Each row has a name. Each question is about the rows just above it. Places in a row count from 0.

[-11  21  -3  23  12  12  -7  53  88 -88 -50  64   3  -1   2  26 -17 -62
 -21  35 -13  15 -48  -5  24 -43 -27  39  -7  47  11  -3  10] -> Q_711
[-70  34 -18  45 -18  34 -28 -13 101  -1   4 -18  19 -35   3 -22 -41  27
 -19  23 -47  -8   9 -46 -36  16  10  65   8  21  -4  33  67] -> Q_5
[-13 -23 -55  43  27  12 -39 109  12   9  48 -27 -34 -58  -8 -74 -36 -19
  29  -4  42  30  20  27 -12   4 -43  32  -9  -4   7 -14  19] -> Q_547
[-61 -50 -47 -18 -13 -57 -12 -34  72  28  27  24  19   0 -10 -69  -6  17
  76  16 -23  35  18 -16   6  23 -67  30   6  20 -10  44 -38] -> Q_35
[ -10   26   37   -8   18   14  -46  -28   67   20  -15    2  100 -103
    1  -23   22  -18   19   -9  -42   37   18  -16   10   41   55   67
   17   37    4   37   12] -> Q_618
[ 43 -57  -5 -62  28 -13  66 -17  48 -31  31 -18  45 -60 -21  22  53  55
  39  24 -12 -90 -14 -81 -11  27  26 -14 -12  -2 -26  20  11] -> Q_171
[ 33 -33   9  -6  27 -19 -61  58  18  23  15  10  48  31 -26 -29  -2  47
 -31 -15  56  -8 -90   2  28 -28 -22 -54  -2  23  47  34 -13] -> Q_896
[-37 -15 -74 -10 -21 -37  14   1  10 -53   2 -64   9 -37  25  52 -22   7
 -11  51  26  15 -34 -34 -33  19  59  50  10 -16  11  16  77] -> Q_165
One entry of Q_618 was changed: [ -10   26   37   -8   18   14  -46  -28   67   20  -15    2  100 -103
    1  -23   22  -18   20   -9  -42   37   18  -16   10   41   55   67
   17   37    4   37   12]. Where, and from what? | 18, [19]
What comes right after [58] in the named rows? | [18]
One entry of Q_711 was changed: [-11  22  -3  23  12  12  -7  53  88 -88 -50  64   3  -1   2  26 -17 -62
 -21  35 -13  15 -48  -5  24 -43 -27  39  -7  47  11  -3  10]. Where, and from what? | 1, [21]
key -> tag
[-5] -> Q_769
[-55] -> Q_483
[-56] -> Q_810
[-4] -> Q_459
[10] -> Q_913
[8] -> Q_970
[47] -> Q_955
[9] -> Q_498
Look up the entry of Q_896 at place 2 in the table: | Q_498
The entry that follows [-55]: | [43]
Which row holds [ 33 -33   9  -6  27 -19 -61  58  18  23  15  10  48  31 -26 -29  -2  47
 -31 -15  56  -8 -90   2  28 -28 -22 -54  -2  23  47  34 -13]? | Q_896

[  2 -58   0   7  56  51  57  76 -57] -> Q_835
[ 20   5 -71  11  99   9 -73 -86  12] -> Q_906
[ 33  47  45  -7  83 -54 -55 -87  -5] -> Q_171
What comes right after [5] in the named rows? | [-71]
Right after [-58] comes | [0]
What comes right after [51] in the named rows? | [57]
What comes right after [57] in the named rows? | [76]
tags:
[11] -> Q_3
[-6] -> Q_425
[-88] -> Q_139
[-87] -> Q_479
[-8] -> Q_548
[12] -> Q_91
[-7] -> Q_786
The tag of Q_171, keyed by place 3: | Q_786

[  -5    4  -33   -3  -22  -11  -11  -22    0   -2  -22  -45  -45  -61
  -10  -13 -107    0] : Q_5
[  11   37  -41   -3  -14   -3    0    3   20  -10   -7  -45  -63  -51
    1    6 -120   33] : Q_835
[-25 -65 -24  -6 -34 -19 -19 -33 -40 -12 -20  -1 -16  -7 -42 -41  -7 -58] : Q_868
[-26 -57 -45  -7 -44 -22 -22 -32 -32 -10 -22 -22 -36 -25 -26 -34 -54 -46] : Q_908
Right after [-5] comes | [4]
key -> tag
[-44] -> Q_452
[-22] -> Q_974
[-40] -> Q_404
[-41] -> Q_556
[-45] -> Q_181
Join Q_908 by its entry at place 2: | Q_181
Where does [-26 -57 -45  -7 -44 -22 -22 -32 -32 -11 -22 -22 -36 -25 -26 -34 -54 -46] differ from Q_908, and what was there? | 9, [-10]
Whose row is [  -5    4  -33   -3  -22  -11  -11  -22    0   -2  -22  -45  -45  -61
  -10  -13 -107    0]? | Q_5
What comes right after [-51] in the named rows? | [1]

[ 20 -32  45  22  -1 127  26  33 -44 -43 -25  11 113 -23 -20  33 111  20
 -31  75  90  33  20 -20 -24 120 -62  -6  12 -42 -29] = Q_868
[-75  45  10 -83   1   7 -87 -73  22 -24  18  -1   1  -7   7 -59 -32  -3
 -22  -2  -2 -87 -16 -32  32  -1  53 -22 -31  10   4] = Q_906
[ -33  -35   -7  -18  -88   23  -22  -16   44   10  112 -105   24  -17
   16    5   43  -87   64   -1   13  -22  -93   15  -33   11  -61    3
   32   28    2] = Q_908
Right after [-62] comes | [-6]
Right after [113] comes | [-23]

[-47  -7 -47  61  46  50  22  27  46   4  32 -41  83  48 -87 -44 -83 -18
  50  13 -50 -50 -37  73 -27 -14   4 -81  92   3  70 -36 -49 -82  15 -43
  41 -24 -49  89  10  91   9   8  26  28 -36 -32 -34 -35 -64]  Q_711
[ -4 -10  90  66  -6 -36 -11  29 -91  52 -85  74  32 -75 -86  32  92 -16
  -9 -65 -57  56  16  57 -61  86  64 -52 -88 -40   7 -60 -90 -38   4  91
  66 -82  71  28 -50 -25 -45  42  40  49  66 -28  42 -73  23]  Q_868
[  4  43  76  27  23  87  -5 -41 -68   0 -72 -40  29  63 -56  31  37  59
  76  10   5  27  42 -69   8  35 -91 -63  22  26 -59 -59   6 -86  68  72
  22 -24  18  30  40 -91  77 -16 -13  -6 -52  -2 -45  63  -2]  Q_906
[ 25  75  52 -56  29  61 -68  68  -9  91 -86  88  27 -10 -81  42  19 -42
 -72 -64  71 -66 -23 -64 -72  62 -85 -15 -61 -23 -28 -87  87  87 -41 -35
  62  65  50 -64  90 -20 -91  64 -39  -5 -81  53 -25  24 -91]  Q_835
[ 35  42  58  48  45 -29  89  14  50   9  28 -23   7  58 -79 -76  75  81
   1 -20  57 -84  -8   4  25  28 -53 -67  -8 -11 -23  29  -7 -89  25 -56
 -41  76  56 -61 -18   3 -26  29 -33 -77  90  66  73  79 -49]  Q_908
[ 32 -31 -30  -7 -55  55 -11 -89  26  39   1 -10  10  32  45 -80 -14  42
  48  29  73  10  15 -43  12 -44  18 -76  14  48 -74 -19   0 -66 -75  76
 -40 -21  81 -92  73  50 -61  61  54  63  91  78 -69  27  39]  Q_547
[-47 -77 -47  61  46  50  22  27  46   4  32 -41  83  48 -87 -44 -83 -18
  50  13 -50 -50 -37  73 -27 -14   4 -81  92   3  70 -36 -49 -82  15 -43
  41 -24 -49  89  10  91   9   8  26  28 -36 -32 -34 -35 -64]  Q_165
[-71 -76   0 -78  24 -10 -19   6 -70 -89  84  46  -4  34 -86   6 -14 -91
 -79  64  42 -24  81 -42 -67 -59  39  57 -50  77  79 -85  75 -77 -19 -13
  53  67  65  79  29 -38   0   1  39  75  59  69 -55  79 -34]  Q_5
[ 47 -74  30 -24  54 -33  53 -13  22 -30 -61  54  76  76  30  59 -84 -18
  32 -26 -66 -11 -17 -40  50  17  10  82 -42 -56 -61  92 -91  51 -22  24
  50 -40  66  13 -23  67 -28  30 -51   7  57 -56   5 -83  -3]  Q_896
Changed Q_896: [ 47 -74  30 -24  55 -33  53 -13  22 -30 -61  54  76  76  30  59 -84 -18
  32 -26 -66 -11 -17 -40  50  17  10  82 -42 -56 -61  92 -91  51 -22  24
  50 -40  66  13 -23  67 -28  30 -51   7  57 -56   5 -83  -3]. Place and old value: | 4, [54]
key -> tag
[-36] -> Q_455
[-11] -> Q_374
[-92] -> Q_196
[50] -> Q_152
[-91] -> Q_782
[-35] -> Q_760
[-10] -> Q_218
The tag of Q_5, keyed by place 5: | Q_218

[ -7  73 -39  82]  Q_165
[ 35 -62 -40 -16]  Q_868
[ -7  73 -22 105]  Q_896
[20  2 14 49]  Q_908
What comes right after [-39] in the named rows? | [82]
One entry of Q_896 was changed: [ -7  73 -22 106]. Where, and from what? | 3, [105]
Changed Q_165: [ -7  74 -39  82]. Place and old value: | 1, [73]
The entry that follows [-40]: | [-16]

[ 17   6 -18 -87 -48  50]  Q_171
[-55 112  73  85 -87  19]  Q_547
[ 114  -86   37  -77 -114  -78]  Q_908
[ -73 -121   58   -9   70  117]  Q_711
[ -66 -105   41  -85  -98   91]  Q_868
[  61   51 -123  -57  -25   75]  Q_835
[119 -58  29  38 -67 -48]  Q_896
Where does [ 115  -86   37  -77 -114  -78] differ from Q_908, and what was there? | 0, [114]
Where does [  61   51 -122  -57  -25   75] differ from Q_835, and what was there? | 2, [-123]
What comes right after [-67] in the named rows? | [-48]
tags:
[-78] -> Q_194
[-98] -> Q_954
[-114] -> Q_616
[-87] -> Q_998
Look up the entry of Q_908 at place 4 in the table: | Q_616
Where does [ 114  -86   37  -77 -113  -78] differ from Q_908, and what was there? | 4, [-114]
Changed Q_711: [ -73 -120   58   -9   70  117]. Place and old value: | 1, [-121]
The entry that follows [-86]: | [37]

[-38  47  34 -15  -5 -16  56  60   8  -3 -24  21  14  -5  13   1  36  36
 -21 -38  -6  14 -55 -19  34  44   4  -7  32  -7   7  31  28  16  47  40
 -34  -1  28  44  16  60   3  14  67   7  44  12   4 -37]  Q_906
[-14  -2  -2  52 -19  14 -40  69 -53 -52   4 -42  31 -38 -11   1 -18  49
 -33   6  25  74 -63   7 -11   5 -22 -29 -20  47  25 -57 -28 -10 -38 -51
  48  57 -18 -57 -21  55   8 -11   1 -30   1 -62 -19  19]  Q_908
[  49   -8   79   23    8   49  -52  -34  -30  -34   43   38 -108  -12
   77  -21   20  -60   15   33   18    6    8   21  -21   66  -17  -14
    5   19  -20 -112  -40    6   41   16  -24   68   -5  -43  -24  -12
   54  118   43    3   37  -25    0   33]  Q_171
[-38  47  34 -15  -5 -16  56  60   8  -3 -24  21  14  -5  13   1  36  36
 -21 -38  -6  14 -55 -19  33  44   2  -7  32  -7   7  31  28  16  47  40
 -34  -1  28  44  16  60   3  14  67   7  44  12   4 -37]  Q_165
[-40  47  34 -17  -8 -17  58  60   8   0 -23  21  16  -2  12   2  38  39
 -21 -40  -6  15 -61 -17  39  43   6  -4  35  -8   9  33  29  18  50  42
 -36   0  27  49  13  62   3  15  73  10  43  12   2 -40]  Q_896
[-38  47  34 -15  -5 -16  56  60   8  -3   1  21  14  -5  13   1  36  36
 -21 -38  -6  14 -55 -19  34  44   4  -7  32  -7   7  31  28  16  47  40
 -34  -1  28  44  16  60   3  14  67   7  44  12   4 -37]  Q_547
tags:
[41] -> Q_78
[50] -> Q_968
[-19] -> Q_31
[-37] -> Q_516
[47] -> Q_396
[-38] -> Q_456
[-18] -> Q_705
Join Q_908 by its entry at place 34: | Q_456
Changed Q_171: [  49   -8   79   23    8   49  -52  -34  -30  -34   43   38 -108  -12
   77  -21   20  -60   15   33   18    6    8   21  -21   65  -17  -14
    5   19  -20 -112  -40    6   41   16  -24   68   -5  -43  -24  -12
   54  118   43    3   37  -25    0   33]. Place and old value: | 25, [66]
Where does [-40  47  34 -17  -8 -17  58  60   8   0 -23  21  16  -2  12   2  38  39
 -21 -39  -6  15 -61 -17  39  43   6  -4  35  -8   9  33  29  18  50  42
 -36   0  27  49  13  62   3  15  73  10  43  12   2 -40] differ from Q_896, and what was there? | 19, [-40]
Whose row is [-38  47  34 -15  -5 -16  56  60   8  -3 -24  21  14  -5  13   1  36  36
 -21 -38  -6  14 -55 -19  34  44   4  -7  32  -7   7  31  28  16  47  40
 -34  -1  28  44  16  60   3  14  67   7  44  12   4 -37]? | Q_906

[-46  -3   2  27]  Q_547
[ -25  -25 -101   89]  Q_835
[-59 -21 -45  50]  Q_35
[-32 -11   6  36]  Q_165
[-10  -5 -17  69]  Q_711
[-4  3  2  6]  Q_5
[-24 -57 -31  54]  Q_908
[-106   46  -29   70]  Q_171
[ -7 -15 -21  79]  Q_618
[ 39 -54 -63  35]  Q_906
tags:
[36] -> Q_539
[-32] -> Q_118
[69] -> Q_242
The tag of Q_165, keyed by place 3: | Q_539
Whose row is [-4  3  2  6]? | Q_5
What comes right after [-24] in the named rows? | [-57]
Which row holds [-32 -11   6  36]? | Q_165
One entry of Q_906 was changed: [ 39 -53 -63  35]. Where, and from what? | 1, [-54]
The row with [ 39 -54 -63  35] is | Q_906

[-38   4  18 -18   3  70  15  15  54 -39  27  31  97  15 -36 -15   3  23
  54  19  66 -18  33 -32  -6  15  -1 -44   9 -13 -16  79  33 -80  52   9
  -7  22 -56   2  -6  65 -47 -35   3   5 -37 -25   7]  Q_165
[-10 -39   1   2 -19   4 -27   8  -3 -19 -17 -19  -9 -10  15 -18 -25  -8
   1 -11  28  -7 -15 -22   6  -4  -7 -32  -3  16 -10   1  17 -22 -10  -5
   2   5   5 -10  17  11  -5  -3  31  -3   9 -16  -6]  Q_35
[ 0 -3 -2 -4  0  3  3  0  2  3  0  1 -3  1  3  1 -2  1 -2 -1 -5  2  1  4
  2  2  3  2  1  1  3 -4 -1  1 -3  0  1  1 -3  0 -1  0  2  2 -5  3 -2  1
  1]  Q_171
key -> tag
[-4] -> Q_173
[98] -> Q_673
[-9] -> Q_540
[-1] -> Q_141
[97] -> Q_403
[-10] -> Q_158
[-3] -> Q_180
The tag of Q_171, keyed by place 12: | Q_180
One entry of Q_165 was changed: [-38   4  18 -18   3  70  15  15  54 -39  27  31  97  15 -36 -15   3  24
  54  19  66 -18  33 -32  -6  15  -1 -44   9 -13 -16  79  33 -80  52   9
  -7  22 -56   2  -6  65 -47 -35   3   5 -37 -25   7]. Where, and from what? | 17, [23]
Right after [66] comes | [-18]
One entry of Q_35 was changed: [-10 -39   1   2 -19   4 -27   8  -3 -19 -17 -19  -9 -10  15 -18 -25  -8
   1 -11  28  -7 -15 -22   6  -4  -7 -32  -3  16 -10   1  17 -22 -10  -5
   2   5   5 -10  17  11  -5  -3  31  -3  10 -16  -6]. Where, and from what? | 46, [9]
The entry that follows [16]: | [-10]
Whose row is [-38   4  18 -18   3  70  15  15  54 -39  27  31  97  15 -36 -15   3  23
  54  19  66 -18  33 -32  -6  15  -1 -44   9 -13 -16  79  33 -80  52   9
  -7  22 -56   2  -6  65 -47 -35   3   5 -37 -25   7]? | Q_165

[ 10  80   2 -19  -9] -> Q_165
[ 10  80 -20 -38 -75] -> Q_618
[  5 -87  44  17  99] -> Q_896
[-15 -85  12  47  77] -> Q_835
[ 10  80 -20  20 -75] -> Q_908
Where does [ 10  80 -21  20 -75] differ from Q_908, and what was there? | 2, [-20]
Where does [-14 -85  12  47  77] differ from Q_835, and what was there? | 0, [-15]
What comes right after [-87] in the named rows? | [44]

